Below is a small trained network, with its code and all its weights. Each question gives an input and a target symbol and asks what happens when units are switched off, that is, made to give their printed mean instead of their output.

import numpy as np


def w(rows, s, z=0):
    codes = np.array(rows[::2]) - 128.0
    scale = np.full(codes.shape[1], s)
    scale[-1] = z or s
    return codes * scale


def f(y):
    return y / 2 * (1 + np.tanh(0.7978845608 * (y + 0.044715 * y**3)))


def softmax(a):
    e = np.exp(a - a.max(-1, keepdims=True))
    return e / e.sum(-1, keepdims=True)


def log_softmax(a):
    a = a - a.max(-1, keepdims=True)
    return a - np.log(np.exp(a).sum(-1, keepdims=True))


def net(x, mask):
    ids = ['δηθλμσω'.index(c) for c in x.split()]
    T = len(ids)
    res = E[ids] + P[:T]
    r = res
    for j in range(3):
        rows = slice(4 * j, 4 * j + 4)
        q, k, v = (r @ M[0][rows].T for M in (Q, K, V))
        z = softmax(np.where(np.tri(T) > 0, q @ k.T / 4**0.5, -1e9)) @ v
        o = O[0][rows]
        res = res + np.where(mask[j], z, o[:, -1]) @ o[:, :-1]
    y = f(res @ A[0][:, :-1].T + A[0][:, -1])
    res = res + np.where(mask[3:15], y, B[0][:, -1]) @ B[0][:, :-1]
    return log_softmax(res[-1] @ U[:, :-1].T + U[:, -1])


Q, K, V, O, A, B = {}, {}, {}, {}, {}, {}
E = w([
[151,90,135,141,122,96,153,250,169],'δ',
[136,73,137,108,90,111,72,199,87],'η',
[100,142,113,174,173,196,154,154,53],'θ',
[103,101,184,96,56,91,70,136,128],'λ',
[85,124,125,48,123,160,66,106,126],'μ',
[158,116,174,208,83,131,121,133,75],'σ',
[206,131,68,95,120,141,103,140,156],'ω',
],0.013)
P = w([
[157,75,160,98,147,157,168,106,107],'0',
[67,180,99,160,63,173,118,230,176],'1',
[149,143,155,133,196,140,69,96,144],'2',
[74,227,120,142,65,151,107,234,179],'3',
[143,125,126,68,137,90,181,112,51],'4',
[127,21,78,151,89,183,112,172,137],'5',
[124,134,118,164,209,75,40,102,130],'6',
[114,206,114,83,33,150,107,248,147],'7',
[122,134,104,106,168,47,120,120,56],'8',
[138,7,63,177,97,170,80,173,144],'9',
],0.013)
Q[0] = w([
[84,78,115,110,125,174,89,154,112],'H0',
[116,101,87,121,115,162,106,155,112],'H0',
[125,9,111,147,144,130,121,80,118],'H0',
[139,99,114,185,120,103,192,127,187],'H0',
[135,58,191,145,151,84,149,112,112],'H1',
[120,63,51,107,142,148,141,76,117],'H1',
[109,105,92,134,63,141,87,135,106],'H1',
[136,224,151,95,157,120,107,119,131],'H1',
[100,204,101,111,146,147,121,178,124],'H2',
[160,191,158,124,85,105,87,162,126],'H2',
[107,216,198,133,149,109,156,90,130],'H2',
[80,160,171,131,119,131,125,96,110],'H2',
],0.014)
K[0] = w([
[117,125,137,141,206,21,78,102,85],'H0',
[153,140,87,133,203,52,115,106,110],'H0',
[105,159,129,204,168,146,2,133,186],'H0',
[170,126,158,188,105,129,162,156,222],'H0',
[108,87,210,219,134,151,92,168,167],'H1',
[93,153,55,158,203,192,29,88,202],'H1',
[151,119,110,123,128,65,79,62,73],'H1',
[133,131,127,47,63,244,198,119,101],'H1',
[155,134,136,70,153,163,212,128,29],'H2',
[140,124,147,68,85,33,164,141,73],'H2',
[129,128,152,108,41,197,208,134,168],'H2',
[112,128,149,108,61,201,150,135,122],'H2',
],0.011)
V[0] = w([
[73,90,116,78,93,160,124,200,115],'H0',
[179,173,51,139,102,101,142,103,135],'H0',
[109,156,123,141,159,132,163,153,166],'H0',
[122,136,222,156,125,82,136,188,173],'H0',
[2,116,203,96,100,112,35,118,74],'H1',
[83,192,140,69,107,123,84,84,181],'H1',
[84,145,49,45,163,183,120,129,123],'H1',
[147,129,67,31,145,111,132,164,196],'H1',
[165,119,178,120,76,69,128,103,166],'H2',
[44,212,170,160,106,134,156,108,160],'H2',
[122,143,114,160,159,150,203,165,128],'H2',
[141,140,154,128,239,169,118,99,114],'H2',
],0.0084)
O[0] = w([
[183,89,214,184,140,129,139,156,137,196],'H0',
[69,148,69,136,171,130,148,135,172,44],'H0',
[98,164,140,215,126,122,104,139,81,79],'H0',
[161,133,134,139,145,109,33,206,52,136],'H0',
[186,185,188,156,136,128,139,211,154,200],'H1',
[73,198,150,186,128,158,107,149,193,79],'H1',
[95,111,170,227,121,66,149,106,184,135],'H1',
[52,104,162,214,165,88,72,96,102,152],'H1',
[120,132,118,103,184,254,109,190,98,119],'H2',
[59,196,109,114,78,106,87,148,93,3],'H2',
[152,81,120,126,72,86,91,94,96,90],'H2',
[196,154,125,151,69,106,135,137,209,147],'H2',
],0.0083,0.0049)
A[0] = w([
[125,95,109,54,157,110,139,77,125,79],'N0',
[159,165,99,91,136,118,152,120,92,247],'N1',
[66,184,130,180,102,114,138,152,190,62],'N2',
[166,89,166,135,162,111,145,139,127,141],'N3',
[85,98,59,145,61,92,142,112,147,152],'N4',
[118,168,141,123,161,73,89,142,80,19],'N5',
[101,158,147,197,185,170,158,94,64,4],'N6',
[106,176,127,146,178,81,191,8,151,177],'N7',
[120,176,74,114,61,144,141,153,136,116],'N8',
[180,130,156,102,102,188,135,133,136,45],'N9',
[159,93,144,108,165,99,122,101,84,3],'N10',
[102,84,157,94,132,97,98,53,87,34],'N11',
],0.011,0.0051)
B[0] = w([
[183,148,170,189,141,166,136,137,183,153],'N0',
[121,54,149,129,174,107,85,109,135,180],'N1',
[54,47,102,157,105,149,96,63,132,178],'N2',
[131,114,136,90,147,118,157,69,141,254],'N3',
[133,220,114,117,154,18,159,137,135,168],'N4',
[42,103,50,111,149,109,151,127,138,145],'N5',
[255,135,222,90,93,199,184,57,197,137],'N6',
[90,107,78,119,150,104,86,229,51,172],'N7',
[126,111,60,95,34,222,150,107,107,160],'N8',
[74,167,86,149,185,120,166,112,151,202],'N9',
[41,225,71,215,103,121,138,182,148,174],'N10',
[192,152,208,96,145,187,150,87,178,161],'N11',
],0.0093,0.0082)
U = w([
[135,225,108,183,97,184,136,208,154,71],'δ',
[165,182,108,141,43,126,155,121,144,87],'η',
[239,118,216,102,169,165,170,50,192,183],'θ',
[127,99,74,93,95,182,153,101,128,9],'λ',
[110,108,127,182,69,172,137,121,181,21],'μ',
[3,152,16,151,168,80,141,148,104,117],'σ',
[146,98,133,140,108,112,51,157,53,253],'ω',
],0.0063,0.0041)

Each question gives the input, a string of symbols that net reads in full, and the target symbol t.
The units are the heads (4 rows each of Q, K, V and O) and the neurons (one row each of A and B). Each row of codes is followed by its name. A weight is (code - 128) times the scale printed after its matrix; where a second scale follows, it is the last column's (O, A, B and U).
mask holds one flag per unit, heads first, then neurons. A switched-off unit (its flag False) gives its mean, the last column of its rows in O or B, instead of its output. The means were averaged over made-up inputs and are rounded, as every weight is.
A unit's drop is (log p(t) with every unit on - log p(t) with that unit switched off) / (log p(t) with every unit on - log p(t) with every unit switched off).
The circuit of an input: a set's keep is (log p(t) with only the set's units on - log p(t) with every unit switched off) / (log p(t) with every unit on - log p(t) with every unit switched off). Starting from the 12 units with the biggest drops (on a tie, the unit counted first), units are removed one at a time, each time the one whose removal leaves the highest keep (on an exact tie, the one counted first), for as long as the keep stays at least 0.8.
circuit, biggest first: the units of the circuit, biggest drop first
unit that matters most: the unit with the biggest drop
top k neurons: the k neurons with the biggest drops, biggest first
heads that matter: for each layer, one digit per head in row order, 1 if its drop is at least 0.15 and else 0, layers parted by /
input δ λ μ δ δ, target σ: unit that matters most => H0
input λ σ μ μ μ ω, target μ: heads that matter => 011
input θ δ λ θ δ δ, target δ: circuit, biggest first => (H1, H2)
input θ δ δ η θ μ θ μ, target η: top 2 neurons => (N4, N8)
input σ ω θ λ, target λ: heads that matter => 010
input μ λ μ σ δ μ, target μ: circuit, biggest first => (H1, N2, H2)
input λ μ ω ω μ θ δ η, target μ: circuit, biggest first => (H1, N2, H0)
input σ δ σ, target ω: heads that matter => 111
input μ λ ω δ θ μ, target σ: heads that matter => 110
input μ θ ω ω δ η δ θ, target ω: heads that matter => 010
input θ θ δ δ ω ω μ ω μ σ, target μ: heads that matter => 011
input δ σ ω θ, target ω: circuit, biggest first => (H1, H0, N9)
input μ μ ω λ μ σ η δ, target μ: heads that matter => 010
input μ δ θ δ δ η, target η: circuit, biggest first => (H2, N4, H1)
input δ μ λ ω, target ω: circuit, biggest first => (H1, H0, H2)
input θ δ ω θ, target η: circuit, biggest first => (H2, H1, N4)
input σ λ ω μ δ δ μ λ, target ω: unit that matters most => H0
input δ θ μ η, target ω: circuit, biggest first => (H1, H0)
input λ δ σ δ δ σ, target λ: circuit, biggest first => (H1, N8, H0)
input σ η ω μ θ θ, target σ: heads that matter => 111
input δ λ λ ω σ η, target δ: heads that matter => 011
